Here is a tiny trained network, its code and every weight. The questions are about switching its units off for an input and a class, where a switched-off unit gives its printed mean instead of its output.

import numpy as np


def w(rows, s, z=0):
    codes = np.array(rows[::2]) - 128.0
    scale = np.full(codes.shape[1], s)
    scale[-1] = z or s
    return codes * scale


def f(y):
    return np.maximum(y, 0)


def log_softmax(a):
    a = a - a.max(-1, keepdims=True)
    return a - np.log(np.exp(a).sum(-1, keepdims=True))


def net(x, mask):
    res = np.array(x, float).reshape(1, 4) / 4 @ E
    y = f(res @ A[0][:, :-1].T + A[0][:, -1])
    res = res + np.where(mask, y, B[0][:, -1]) @ B[0][:, :-1]
    return log_softmax(res[-1] @ U[:, :-1].T + U[:, -1])


A, B = {}, {}
E = w([
[96,142,131,150,242,81,132],'x0',
[181,100,16,150,138,112,145],'x1',
[105,81,183,250,163,188,105],'x2',
[2,141,145,182,182,58,10],'x3',
],0.0096)
A[0] = w([
[192,110,112,120,151,111,150,252],'N1',
[189,214,124,9,114,77,88,107],'N2',
[174,94,152,224,135,115,99,120],'N3',
[151,87,106,117,103,177,143,26],'N4',
[120,136,163,135,108,192,185,78],'N5',
[177,135,210,129,132,204,166,101],'N6',
[163,130,131,105,40,157,162,50],'N7',
],0.012,0.0017)
B[0] = w([
[96,162,80,135,188,99,166,194],'N1',
[60,203,150,105,163,84,224,245],'N2',
[169,232,98,139,253,142,137,201],'N3',
[164,78,82,150,147,183,103,184],'N4',
[155,96,219,115,142,162,98,180],'N5',
[142,137,140,46,181,129,116,204],'N6',
[97,80,192,97,127,193,84,219],'N7',
],0.011,0.013)
U = w([
[230,110,58,121,167,165,121,121],'0',
[194,92,129,214,34,109,176,17],'1',
[62,131,100,248,135,96,53,235],'2',
[80,166,67,125,123,69,201,123],'3',
[135,38,119,89,30,186,86,122],'4',
[223,88,106,132,52,68,104,2],'5',
[122,153,156,122,157,161,124,89],'6',
[143,68,148,155,124,110,143,120],'7',
],0.012,0.0087)

Each question gives the input, the list of numbers given to net, and the class t.
The units are the neurons (one row each of A and B). Each row of codes is followed by its name. A weight is (code - 128) times the scale printed after its matrix; where a second scale follows, it is the last column's (A, B and U).
mask holds one flag per neuron, in row order. A switched-off neuron (its flag False) gives its mean, the last column of its row in B, instead of its output. The means were averaged over made-up inputs and are rounded, as every weight is.
A unit's drop is (log p(t) with every unit on - log p(t) with that unit switched off) / (log p(t) with every unit on - log p(t) with every unit switched off).
The circuit of an input: a set's keep is (log p(t) with only the set's units on - log p(t) with every unit switched off) / (log p(t) with every unit on - log p(t) with every unit switched off). Starting from all 7 units, units are removed one at a time, each time the one whose removal leaves the highest keep (on an exact tie, the one counted first), for as long as the keep stays at least 0.8.
units of the circuit, in order: the units of the circuit, biggest drop first
unit that matters most: the unit with the biggest drop
k most important neurons: the k neurons with the biggest drops, biggest first
drop of u: that unit's drop, to one decimal
input [7,-2,1,2], class 2: units of the circuit, in order : N2, N6
input [8,-6,-2,-2], class 3: unit that matters most : N7
input [-5,-3,5,-4], class 4: units of the circuit, in order : N2, N7
input [4,5,-1,0], class 2: units of the circuit, in order : N6, N3
input [0,-1,1,3], class 2: units of the circuit, in order : N2, N6
input [4,-4,1,-2], class 7: units of the circuit, in order : N3, N2
input [8,-1,6,-6], class 0: 3 most important neurons : N2, N7, N3
input [-4,3,0,0], class 4: units of the circuit, in order : N3, N2
input [-5,-4,-1,-5], class 4: 3 most important neurons : N3, N7, N4
input [5,5,6,-1], class 0: 2 most important neurons : N2, N3
input [-4,-4,-1,-6], class 4: 3 most important neurons : N3, N7, N4
input [-3,-3,6,-5], class 0: 2 most important neurons : N2, N4
input [8,5,-2,2], class 2: 3 most important neurons : N2, N6, N3
input [-8,3,0,-5], class 4: units of the circuit, in order : N7
input [-5,-4,4,-5], class 4: 2 most important neurons : N2, N7
input [-8,-2,1,5], class 2: 3 most important neurons : N7, N6, N5
input [-6,-3,-2,-3], class 4: 2 most important neurons : N3, N7
input [2,4,6,1], class 0: 2 most important neurons : N3, N2
input [-2,1,4,-3], class 0: 2 most important neurons : N2, N4
input [6,-1,4,-3], class 0: most important neuron : N2
input [4,-2,3,-1], class 0: drop of N2 : 1.1
input [-2,-5,0,1], class 7: drop of N2 : 0.3
input [-1,2,-1,4], class 2: drop of N6 : 0.2
